Each row was made from one small tree. The marks that hang from a mark follow it in brackets, in alphabetical order. Every link used is in the known rows. Write each row's tree.
Each row is shifted at random along 5 fixed directions that mean nothing.
Known rows
livo[pepen[sirel[busam[karorop[fepe]]]] ronis]: [ 2.29  3.41 -1.20  0.79  0.14 -0.73 -2.72  0.97 -1.42  2.02 -1.08  1.24
 -1.66 -0.50 -0.09  5.21  1.16  1.03  2.03 -0.35  2.41  0.52  0.31  1.69
  0.35 -2.81 -1.13  1.85  2.34  2.04  0.09  3.01 -3.46  3.76 -0.06 -1.07
 -1.95  0.09  0.63  1.17  3.64]
kiguti[livo[pepen[sirel[karorop]]]]: [ 2.89  2.63 -0.20  0.17  1.05 -3.29 -1.76 -0.11 -0.56 -0.11 -3.62 -0.19
 -0.81 -3.56  0.11 -0.41  1.95  0.73 -0.37 -0.40  1.10  0.30 -1.27  0.15
  2.08 -3.23  1.75  0.98  0.45  1.74 -0.26  0.16 -1.57  0.37  1.25 -0.14
 -1.02  1.50  0.59 -0.09  3.95]
busam[karorop[kiguti vimik[fepe livo[pepen] sirel]] ronis]: [ 2.85 -0.22  1.45  2.36  0.78 -0.60  1.31  1.16  0.67 -0.44 -2.78  0.05
 -1.95  0.81  0.05  1.20 -0.27  1.37 -1.43 -2.10 -0.29  3.26 -0.60 -0.75
 -0.82 -2.64 -0.66  0.90 -0.14 -0.52 -2.58  0.96 -1.57  0.72  0.82 -2.43
 -0.58  1.65  1.22  2.59  2.71]
pepen[sirel[busam ronis]]: [-1.35  0.48  1.68  0.48  2.56  0.99  1.26 -0.23  2.11 -2.45  0.28  0.63
  1.14  1.34  0.34 -1.99  2.74  1.20 -3.71 -1.60 -1.92 -1.89  1.10  1.13
 -2.37  1.39  2.71  1.92 -3.62 -1.86 -1.11 -0.34 -0.58 -2.56  1.49 -1.54
 -1.89 -0.89 -1.21 -0.12  0.73]
karorop[busam fepe[livo] ronis sirel[pepen]]: [-0.77  2.30  0.09 -2.53  1.93 -1.49 -2.78 -0.57  0.77  0.73  0.87  2.72
  1.78  2.29  0.93 -1.04  0.77 -1.50 -0.34  0.25  1.70 -2.46 -0.83 -0.70
 -0.77 -0.44  3.22  0.73 -1.90  0.20  1.40 -1.03 -2.00 -0.44  0.22  0.32
 -1.91 -0.60 -0.53 -1.08 -0.03]
fepe[karorop kiguti[livo] ronis sirel]: [ 1.25 -2.28 -1.52 -0.62 -0.60 -0.93  0.56 -0.60  0.41 -0.41  0.01  1.87
  1.17  1.76 -0.05 -2.36 -3.22 -1.12  0.01 -1.57  1.17 -0.31 -1.70 -1.01
 -0.95 -0.29  0.38 -1.51 -2.47 -0.94 -0.13 -0.91  0.67 -1.15  0.97  1.19
 -0.25 -0.17  0.43  0.94 -0.34]
livo[pepen[sirel[busam karorop[vimik]]] ronis]: [-0.17  0.93  1.08  0.08  1.09  1.73 -0.20  1.30  2.84 -0.21 -1.08  0.68
 -1.76  1.51  0.65  3.06  1.83  3.47 -1.67 -2.16  0.65 -0.16  1.65  0.87
 -2.51 -0.26 -0.29  3.82 -0.04 -1.51 -0.39  2.68 -3.42  2.29  0.00 -1.57
 -1.72  0.24  0.37  1.61  3.60]
fepe[karorop[busam kiguti livo]]: [ 1.10 -0.20 -1.04 -3.79 -1.26 -4.12 -3.16 -1.79  0.23  1.00 -1.30  0.51
  0.46 -2.50 -0.75 -1.22 -2.13  1.08  3.88  1.59  1.95  0.77 -2.12 -3.87
  2.45 -3.81  0.93 -2.51  1.59  1.82  2.31 -2.27  1.01  1.22 -0.97  2.28
  2.33  2.02  0.60 -1.60  0.07]
livo[pepen[sirel[busam karorop[fepe[kiguti]] ronis]]]: [ 4.56  3.76 -1.90  2.86  0.39  1.98  0.06  2.19 -1.79  2.41 -1.59  2.76
 -0.80 -0.43  1.38  4.45  2.89  0.35 -1.30 -2.14  0.57 -0.04  0.40  4.24
  0.14 -1.33 -0.07  4.27 -0.17  2.73 -0.93  3.07 -4.39  1.73  2.58 -1.12
 -3.54 -1.82  2.75  1.34  3.17]
fepe[karorop[kiguti vimik] livo[pepen ronis] sirel[busam]]: [ 3.32 -2.98  0.31 -1.92 -1.91 -2.61  1.33 -1.03  3.11 -0.94 -4.26 -2.66
 -1.10 -1.60 -0.46 -2.19 -1.32  4.73  0.13 -1.36  1.18  1.97 -0.04 -3.94
 -0.24 -3.73  0.01  0.61  0.18 -0.82 -0.39  0.28  0.24 -0.38  0.09  1.12
  3.54  3.67  0.80  0.88  2.72]
busam[karorop[vimik[livo]] ronis]: [-0.97  0.32  0.25 -1.13  1.38 -1.01 -0.45 -0.02  0.90 -0.04 -0.18  1.82
 -0.19  1.22  0.21  0.05 -1.21  0.14 -0.76 -1.11 -0.09 -0.15 -1.08 -1.14
 -0.61 -0.38  1.12  0.19 -0.56 -0.60  0.34 -1.81 -0.45  2.02 -0.10  0.03
 -0.78  1.38  0.35  0.45  0.30]
pepen[livo sirel[busam[karorop[kiguti vimik[fepe]]] ronis]]: [ 0.01 -1.72  1.59 -0.14  0.75  2.16  2.66  1.19  3.25 -2.15 -1.21  0.58
 -1.92  2.46  0.03  1.01 -0.44  4.29 -2.50 -3.35 -1.89  1.48  1.20  0.00
 -2.37  0.05 -0.36  2.09 -1.13 -2.62 -1.58  0.27 -1.02  1.20  0.40 -2.38
  0.02  1.76  0.76  2.00  2.18]
vimik[fepe[karorop[sirel] kiguti]]: [ 2.06 -2.33  1.14  0.87  1.36 -1.91 -0.65 -0.80  0.87 -2.81 -0.88  0.16
 -0.21  0.90 -1.87 -2.36 -1.91 -0.94  0.92 -0.87  0.43  2.23 -1.34 -2.52
 -0.52 -2.86 -0.03 -3.84 -2.00 -1.56 -2.22  0.05  1.80 -3.05  0.77 -1.88
 -0.95 -1.02 -0.41  1.22  1.65]
busam[karorop[sirel[pepen] vimik[fepe livo]] ronis]: [ 1.75  1.39  2.12  1.45  3.56 -0.66 -2.28  1.49  1.23 -1.29 -0.69  1.66
 -2.79  2.67 -0.36  1.88  0.87 -1.03 -0.41 -1.94  0.87  1.69 -0.51 -0.88
 -2.34 -2.53  0.28 -1.16 -0.52 -1.21 -2.02  1.27 -2.05  1.09  0.22 -3.01
 -4.30 -1.21  0.54  2.04  4.08]
kiguti[livo[pepen[sirel[karorop]] ronis]]: [ 1.79  2.30 -2.39 -1.21 -2.36 -1.85  0.69 -0.07 -1.38  3.17 -3.27  0.18
 -0.33 -3.18  1.29  2.12  0.25  3.62 -0.09 -0.51  1.11 -0.33 -0.23  1.30
  2.78 -1.40  0.20  4.40  2.62  2.74  1.56  0.19 -2.80  4.21  0.20  1.92
  2.57  4.53  1.82  0.41  2.02]
fepe[kiguti livo sirel[pepen]]: [ 1.76 -1.42 -0.60 -1.75 -1.72 -0.88  1.74 -1.25  0.23  0.15 -1.10 -0.53
  1.08 -1.48  1.19 -3.09  0.01  1.28 -0.58 -0.41 -0.23 -0.84 -0.78 -0.76
  1.02 -0.35  1.53  0.27 -0.90  0.59  0.59 -1.40  0.54 -1.78  1.04  2.05
  2.47  1.57  0.83 -0.56 -0.21]
fepe[kiguti livo[pepen ronis] sirel]: [ 0.78 -2.43  0.22 -0.14 -1.99  0.88  1.77 -0.13  1.78  0.35 -0.59 -0.46
 -0.43  1.93  0.48 -0.30 -2.04  1.46 -0.29 -1.60  0.95  0.55 -0.38 -0.74
 -1.84  0.42 -1.29  0.45  0.00 -1.38 -0.73  1.26 -0.79 -0.16 -0.16  0.22
  1.49  0.70  0.78  1.68  0.10]
karorop[busam fepe kiguti livo]: [ 1.22  1.30 -1.13 -0.61 -0.08 -0.06  0.08  0.42 -0.28  1.37 -0.85  1.88
  1.40  0.50  0.91  0.15 -0.47 -0.65 -0.92 -0.25  0.56 -0.16 -1.05  0.62
  0.97 -0.71  1.16  2.07 -1.02  1.19  0.56 -0.61 -1.63 -0.15  1.21 -0.11
 -0.51  0.33  0.72 -0.46 -0.63]
livo[pepen[sirel[busam]] ronis]: [ 0.04  1.00  0.02  0.50 -1.22  1.62  2.15  0.39  0.79  0.90 -1.12 -0.79
 -0.15 -0.10  1.22  2.07  2.27  3.86 -1.96 -1.13 -0.29 -0.76  2.03  2.33
 -1.14  0.94 -0.26  4.88  0.29 -0.02 -0.10  2.07 -2.84  1.41  0.32 -0.31
  0.96  1.62 -0.05  0.76  1.41]
sirel[karorop[fepe kiguti vimik] pepen[livo] ronis]: [ 3.91  3.49 -1.17  0.80  0.92  0.40 -1.91  2.53 -0.75  2.61 -2.33  2.80
 -2.37 -0.19  0.79  4.11  0.46 -0.89 -0.04 -1.94  1.30  1.12 -1.20  1.13
  1.20 -2.31  0.04  1.85  2.05  2.70 -0.14  1.33 -3.32  3.60  1.06 -0.88
 -2.88 -0.67  4.11  0.94  2.72]
pepen[livo[ronis] sirel[karorop]]: [-2.24 -0.25  1.11 -0.67  1.29  0.88  2.47 -0.20  2.50 -1.83 -1.07  1.29
  1.19  1.37  0.69 -1.74  0.10  2.36 -4.43 -2.92 -1.77 -1.56 -0.08  1.13
 -1.38  2.16  2.17  3.27 -2.97 -2.10 -0.89 -1.22 -1.15 -0.33  1.50 -1.29
 -0.27  1.67 -0.20  0.73  0.36]
karorop[fepe livo sirel]: [ 1.58  0.81  1.37  0.09  2.76 -2.07 -2.65  0.44  1.29 -1.65 -1.23  0.74
 -1.28  1.42 -1.02 -0.41 -0.41 -1.78  0.16 -0.62  1.71  1.27 -1.43 -1.65
 -0.52 -2.96  0.93 -1.90 -0.79 -0.89 -1.33  0.66 -0.52 -1.12  0.37 -2.53
 -2.88 -0.83 -0.32  0.92  2.91]
karorop[kiguti vimik[livo]]: [ 1.83 -1.45  1.42  1.80  0.65  0.75  3.14  0.95  2.00 -1.58 -2.85 -0.84
 -0.50  0.41  0.25 -1.68 -0.15  0.74 -3.66 -2.22 -1.38  2.03 -0.39 -0.46
 -0.74 -0.49  0.44  1.70 -1.86 -1.36 -2.19 -0.07 -0.27 -1.96  1.64 -1.76
 -0.23  0.83  0.96  1.22  0.94]
kiguti[livo[pepen[sirel[busam karorop]] ronis]]: [ 0.29 -0.33  2.16 -2.38  0.72 -4.11 -4.04 -1.46  2.81 -1.70 -2.12 -1.67
 -2.82 -1.31 -2.17 -0.40 -0.32  3.66  3.61  0.50  1.65  1.64 -0.48 -4.43
 -0.40 -4.18 -0.20 -3.16  2.62 -0.96  0.15  0.32  0.31  1.39 -2.52 -0.30
  1.25  1.94 -0.46  0.11  4.04]
vimik[sirel[pepen ronis]]: [-0.40  2.16  0.51 -0.84  1.34 -1.60 -1.68 -0.88 -0.52  0.73  0.31  1.03
  0.94 -0.92  0.71 -1.13  2.21 -0.21 -0.13  0.74 -0.05 -1.68 -0.45 -0.33
  0.71 -0.57  2.64  0.06 -0.26  1.24  0.78 -1.05 -0.46 -0.53  0.26  0.63
 -0.34 -0.05  0.27 -0.93  0.16]
fepe[kiguti[livo[pepen]] ronis sirel[karorop[busam]]]: [-2.32 -2.50 -0.68 -4.27 -1.97  0.43  1.87 -1.61  2.59  0.65  0.82  1.77
  2.49  2.21  1.93 -2.96 -1.91  3.52 -1.07 -0.88 -0.12 -2.56 -0.10 -1.28
 -1.38  2.13  1.51  2.29 -2.38 -1.79  2.15 -2.28 -0.72 -0.10 -0.31  2.87
  3.39  2.66 -0.11 -0.37 -2.18]
livo[pepen[sirel] ronis]: [-1.17 -1.11  2.30 -0.82 -0.42 -1.75 -0.59 -1.02  2.35 -1.34 -1.31 -2.57
 -1.77  0.02 -1.28  0.17 -0.61  3.02  1.20 -0.13  0.67  1.20  0.42 -2.42
 -1.02 -1.24 -0.87 -1.06  2.13 -1.65 -0.76  1.20  0.27  0.83 -2.02 -1.21
  2.26  2.31 -0.97  0.93  1.77]
busam[karorop[livo] ronis]: [ 3.82  5.06 -4.02  0.43 -1.06 -1.64 -4.70  1.91 -4.40  5.27 -0.26  3.31
 -2.56 -1.74  0.38  7.68 -0.60 -1.98  4.74  0.49  3.70  0.88 -1.53  1.84
  2.26 -3.56 -1.94 -0.12  5.10  5.24  2.07  1.54 -3.42  7.66 -0.54  1.33
 -2.75 -0.29  2.94  0.69  2.48]
karorop[kiguti livo[ronis] sirel]: [ 0.04 -1.03  0.90 -1.76 -0.63 -3.23  0.10 -1.30  1.98 -0.67 -2.53 -1.19
 -0.09 -0.67 -0.87 -1.65 -2.23  2.23  0.25 -0.26  0.52  1.35 -1.09 -3.38
  0.88 -2.44  0.81 -0.71  1.09 -0.47 -0.08 -1.24  0.71 -0.11 -0.61 -0.62
  3.09  3.60  0.00  0.39  0.31]
vimik[fepe[karorop kiguti sirel[busam]] livo[ronis]]: [-1.07 -3.61  0.42 -0.17  0.17  3.38  2.73 -0.27  2.39 -0.83  2.29  3.45
  1.90  5.59  0.75 -2.01 -2.41  0.66 -2.02 -2.52 -0.88 -0.52 -0.54  0.28
 -3.76  2.54 -0.04  0.66 -4.84 -3.28 -1.01 -0.37 -0.53 -2.13  1.01 -0.26
 -1.07 -1.98  0.35  1.70 -1.38]
kiguti[livo[pepen[sirel[busam karorop[fepe]]] ronis]]: [ 0.16 -0.26  0.93 -0.99  0.16  0.50  0.19  0.67  2.73 -0.41 -1.56  0.19
 -1.89  1.91  0.10  1.47 -0.09  4.06 -0.73 -1.95  0.53  0.49  1.03 -0.37
 -1.84 -0.59 -0.72  2.31  0.27 -1.77 -0.56  1.53 -2.43  1.88 -0.62 -1.08
  0.32  1.98  0.37  1.53  2.89]
livo[pepen[sirel[karorop]] ronis]: [-0.07  1.18  0.44  0.03  0.06 -0.20  0.19  0.17  1.04  0.37 -1.66  0.16
 -0.56 -0.35  0.51  1.53  0.98  2.59 -1.21 -1.43  0.38 -0.35  0.41  0.71
 -0.41 -0.32  0.29  2.76  0.49 -0.12 -0.39  1.28 -2.28  1.70  0.31 -0.78
  0.15  1.59  0.44  1.02  2.04]
kiguti[livo[pepen[sirel]]]: [ 1.87  1.12  0.42  0.87 -0.16 -0.82 -0.69  0.91  0.24  0.00 -2.15 -1.16
 -2.33 -0.95  0.11  1.70  0.97  1.13  0.11 -0.69  1.37  1.16  0.05  0.62
 -0.05 -1.60 -0.84  0.83  1.69  0.20 -0.69  2.05 -1.85  1.41 -0.20 -0.95
 -0.64  1.08  0.25  1.12  3.48]
busam[karorop[vimik[fepe[livo] sirel[pepen]]] ronis]: [ 1.54 -2.55  0.83 -0.70 -1.22  1.13  3.68  1.06  1.95 -0.48 -1.69 -1.23
 -2.68  1.64  0.92  0.98 -0.29  5.18 -1.67 -2.69 -1.20  1.76  2.02 -1.06
 -1.84 -0.43 -1.29  2.23  0.25 -1.83 -1.13  0.35 -1.03  2.39 -0.22 -0.08
  2.61  4.16  1.18  2.34  2.21]
livo[pepen[sirel[karorop[vimik[fepe]]]] ronis]: [ 0.49  1.93  0.52  0.46  2.38 -1.96  0.48 -0.80  0.29 -0.58 -2.67  1.12
  1.78 -0.95  0.28 -1.82  1.33  0.22 -3.25 -1.12 -0.26 -0.79 -1.29  0.63
  1.20 -1.13  3.20  3.19 -2.42  0.11 -0.92 -0.45 -1.45 -1.25  1.91 -1.20
 -1.26  1.20 -0.12  0.25  2.01]

Write each row's tree
[ 2.29  0.75 -1.55 -1.83 -0.80 -3.73  0.92 -1.23 -0.51  0.96 -3.80  0.30
  1.16 -2.38  0.40 -1.37 -1.52  1.36 -0.87 -0.90  0.88  0.08 -2.02 -1.08
  3.04 -2.77  2.30  2.13  0.02  1.73  0.57 -1.79 -0.49  0.99  1.30  1.04
  2.25  4.54  0.95  0.01  1.14]
busam[karorop[fepe[kiguti livo[pepen[sirel]]] ronis vimik]]
[-0.22 -0.93 -0.99 -3.90 -0.40 -1.95 -0.45 -0.84  0.70  1.03 -0.31  1.65
 -0.44  0.74  0.20 -0.10 -2.62  2.44  1.39 -0.28  0.83  0.14 -0.83 -2.57
  1.11 -1.74  0.74  0.06  0.91 -0.11  1.86 -2.11  0.16  3.10 -1.15  1.65
  2.19  3.56  1.08  0.53  0.82]
busam[karorop[sirel[ronis] vimik[fepe[livo]]]]
[-2.09 -1.35  1.26 -0.97  1.81  1.00  1.98  0.48  3.30 -1.05 -0.34  2.66
  1.22  4.22  0.81 -1.55 -2.45  0.35 -3.98 -2.76 -1.04 -0.21 -1.01 -1.06
 -1.94  1.42  1.80  1.92 -3.31 -2.91 -0.85 -1.98 -0.89 -0.54  1.09 -1.67
 -0.58  1.44  0.16  1.06 -1.35]
busam[karorop[kiguti livo ronis vimik[fepe]]]
[ 2.74 -1.07  2.06  1.67  0.90  1.28  0.61  1.43  2.53 -0.58 -1.40  0.09
 -2.18  2.97  0.11  0.82  0.31  1.12 -0.98 -1.79  0.51  2.69  0.12 -1.06
 -2.96 -1.82 -0.93  0.70 -0.86 -1.68 -2.16  2.40 -2.06 -0.64  0.03 -2.17
 -1.74 -1.13  1.26  2.27  2.78]
karorop[busam kiguti vimik[fepe[sirel[ronis]] livo[pepen]]]
[-0.66 -2.03  1.11 -0.74  0.58  1.07  0.95 -0.07  2.78 -1.36  0.58  1.63
  0.59  3.96  0.76 -1.73 -1.14  1.39 -1.59 -1.96 -0.17 -0.43 -0.10 -0.72
 -3.17  0.83  0.49  0.46 -3.14 -2.97 -0.91 -0.17 -1.09 -1.64  0.43 -0.76
 -0.33  0.03 -0.65  1.14  0.01]
vimik[fepe[ronis sirel[busam[karorop[kiguti[livo[pepen]]]]]]]
[-1.86 -1.00 -0.65 -4.77  0.31 -4.54 -2.08 -2.69  0.39 -0.05 -0.14  0.97
  1.51 -0.27 -1.21 -2.74 -3.74  0.34  2.57  1.32  0.92 -0.60 -2.11 -4.43
  2.28 -2.09  2.03 -2.45  0.37 -0.05  2.19 -3.76  2.59  1.15 -1.67  1.97
  2.99  3.49 -0.63 -1.24 -1.26]
busam[karorop[fepe[ronis] vimik]]
[ 2.50  0.22  0.75 -3.79  1.24 -7.41 -3.77 -2.88  1.43 -1.85 -3.46 -1.31
  0.04 -4.05 -1.63 -4.36 -0.09  1.22  2.53  1.04  1.41  0.56 -2.10 -6.11
  2.31 -6.24  3.79 -3.86  0.47  1.23  1.08 -3.11  2.25 -1.26 -0.26  1.40
  1.92  2.86 -0.24 -1.95  2.56]
fepe[karorop[kiguti sirel[busam[ronis] pepen] vimik] livo]
[-1.26 -3.51  1.98 -1.16 -0.84  3.68  3.45  0.38  3.68 -0.68  0.55  0.44
 -0.02  4.27  1.54 -1.34 -0.37  3.87 -2.55 -2.11 -1.30  0.36  1.27 -0.37
 -3.77  2.69 -0.84  2.71 -3.00 -3.59 -0.88  0.20 -1.56 -0.57 -0.11  0.10
  1.19  0.77  0.21  1.17 -0.46]
vimik[fepe[karorop[busam]] livo[pepen]]
[-2.98 -2.40  1.48 -2.86 -0.67  3.35  0.46  0.46  3.79  0.19  2.28  1.83
 -1.06  5.28  0.89  1.54 -2.12  2.95  0.26 -1.39  0.19 -0.25  0.75 -1.02
 -3.27  2.11 -1.18  0.92  0.30 -3.11  0.96  0.64 -1.42  2.04 -2.22 -0.50
  1.01  0.20  0.61  1.29 -0.37]
karorop[kiguti vimik[fepe[sirel[busam pepen[livo[ronis]]]]]]
[ 1.56  4.82 -0.67  1.73  2.19 -0.13 -2.32  0.80 -1.28  1.25 -0.93  3.24
  1.38 -0.89  1.07  1.31  2.70 -2.34 -1.66 -1.16  0.44 -1.64 -1.45  2.85
  0.37 -0.68  2.48  2.21 -1.30  2.55 -0.25  0.12 -3.34 -0.04  2.75 -1.07
 -4.42 -2.55  1.08 -0.79  0.87]
sirel[busam[karorop[kiguti]] pepen[livo[ronis]]]
[-0.47 -0.18  1.50 -1.16  1.55 -1.72 -0.94 -0.31  3.01 -2.19 -2.27  0.39
 -0.58  0.21 -1.14 -0.42 -0.92  2.23 -0.74 -1.63  0.21  0.97 -0.71 -2.03
 -0.69 -2.15  1.20  0.33 -0.50 -1.41 -0.52 -0.41 -0.54  0.56 -0.02 -1.95
 -0.44  1.43 -0.16  0.63  2.35]
pepen[livo[ronis] sirel[karorop[busam kiguti vimik]]]
[ 1.56  0.60  0.25 -1.35  0.10 -4.24  0.46 -2.81 -1.67 -0.32 -2.17 -0.67
  2.35 -3.23 -0.20 -5.31  0.97  0.25 -0.14  1.25 -1.20 -0.35 -2.07 -1.42
  3.09 -1.86  3.63 -0.71 -1.33  1.98  0.13 -3.29  1.81 -2.62  0.76  1.70
  2.50  2.35  0.15 -1.73 -0.27]
vimik[fepe[ronis] sirel[pepen[livo]]]
[ 3.50  2.48 -0.44  0.06  1.78 -1.60 -1.48  1.16  0.68  0.69 -3.16  1.62
 -0.67 -0.40  0.30  0.39  1.00  0.02 -1.21 -1.34  0.78  0.55 -0.68 -0.73
  0.68 -3.04  1.88  1.72 -0.46  1.36 -0.22 -0.10 -2.32  0.36  1.44 -0.53
 -1.88  0.42  1.97 -0.10  2.42]
sirel[busam karorop[fepe kiguti[livo] ronis vimik] pepen]
[ 5.60  0.64 -0.82  2.79  0.63 -0.97  1.06  0.45 -1.64 -0.20 -2.52 -0.06
 -0.48 -1.77 -0.52 -0.24  2.42  1.30 -0.58 -0.97 -0.55  1.89  0.63  0.72
  0.31 -3.46  0.36  0.95 -1.80  1.70 -2.02  1.17 -0.64 -1.39  2.32 -0.28
 -1.39 -0.55  1.36  1.02  3.25]
vimik[fepe[karorop] sirel[busam ronis]]
[ 3.98 -1.70 -0.69 -2.06 -0.72 -4.39 -0.42 -1.16  1.41 -1.17 -3.99 -1.45
 -1.14 -2.77 -1.30 -2.46 -1.33  3.29  1.61 -0.31  0.75  2.09 -0.71 -4.23
  1.39 -5.18  0.86 -1.38  0.46  0.48  0.35 -1.29  1.36 -0.18 -0.14  1.45
  2.66  3.30  0.96  0.10  2.97]
fepe[ronis sirel[busam karorop[kiguti[livo] vimik]]]
[-0.40 -0.90  0.48  0.40  0.39  2.87 -0.05  1.98  2.56 -0.58  1.57  2.08
 -1.58  4.43  0.54  3.52 -0.57  1.63 -0.49 -2.58  0.43  0.20  1.75  0.26
 -4.42  0.55 -1.62  0.74 -0.92 -2.27 -0.75  2.11 -2.47  1.79 -0.12 -1.88
 -2.00 -1.36  0.21  2.23  0.99]
fepe[sirel[karorop[busam[ronis] kiguti]]]
[ 2.49  2.30 -0.37  1.72  1.60  1.61  0.59  1.47  0.24  1.11 -1.17  3.31
  1.14  1.88  1.71  0.89  1.97 -0.26 -3.35 -2.45  0.21 -0.74 -0.25  2.41
 -1.17 -0.34  1.65  4.12 -3.14  0.63 -1.20  1.20 -4.07 -0.95  3.10 -1.46
 -3.42 -1.53  1.58  1.05  1.42]
vimik[sirel[karorop[busam fepe[kiguti] livo[ronis]] pepen]]
[ 1.47  2.31 -0.58  0.46  2.51 -0.61 -3.26  1.24 -0.15 -0.26 -0.13  3.68
 -1.22  1.89 -0.91  3.23 -1.06 -2.11  1.08 -1.59  1.75  0.68 -1.63  0.60
 -0.70 -2.39  0.27 -0.72 -0.20  0.46 -0.34  0.95 -1.95  2.50  0.38 -2.24
 -4.77 -2.02  0.87  1.18  2.97]
pepen[livo sirel[karorop[busam[ronis] fepe[kiguti] vimik]]]
[-0.56  1.60  0.80 -3.28  1.34 -2.51 -1.49 -1.95  1.79  0.11 -1.44  0.99
  1.78 -1.80  0.69 -3.46  2.02  2.18 -0.99  0.20 -0.59 -2.27 -0.99 -1.89
  0.91 -0.94  4.11  1.22 -1.37  0.76  1.47 -2.90 -0.59 -0.97  0.64  1.75
  0.91  1.47  0.40 -2.28  0.18]
sirel[busam karorop[livo[ronis]] pepen]
[ 2.73  1.87 -0.41  0.68  1.87 -2.26 -2.58 -0.04 -0.03 -0.46 -1.30  1.61
  0.23 -0.99 -0.64 -0.04  1.08 -0.77  0.46 -0.57  1.13  0.23 -0.75 -0.83
  0.11 -3.48  1.76 -0.91 -1.12  1.27 -0.47  0.24 -0.72 -1.01  1.60 -0.89
 -2.54 -1.49  0.56  0.00  2.13]
fepe[karorop[kiguti sirel[busam ronis]]]
[ 4.08 -2.36 -1.47 -1.84 -2.10 -4.25  2.34 -2.72 -0.55 -0.06 -3.84 -1.22
  1.63 -4.25 -0.56 -4.80 -1.04  3.49  0.68  0.34 -0.71  1.65 -1.44 -3.25
  2.98 -4.10  1.95  0.02 -1.24  1.84  0.66 -3.10  2.45 -1.46  1.02  3.32
  4.44  4.05  1.33 -0.66  0.78]
fepe[karorop[vimik[livo sirel[busam]]] kiguti ronis]
[ 1.43 -0.02 -0.35  0.06 -0.61  0.07  2.90  0.35  0.49  0.49 -1.97 -0.58
  0.01 -0.17  0.79 -0.14  0.76  2.46 -2.32 -1.05 -1.09  0.54  0.88  0.19
 -0.52 -0.30  0.63  3.48 -0.82  0.26 -0.05 -0.66 -1.19  1.12  0.56  0.70
  1.05  2.45  0.66  0.31  0.52]
karorop[busam[ronis] vimik[livo]]
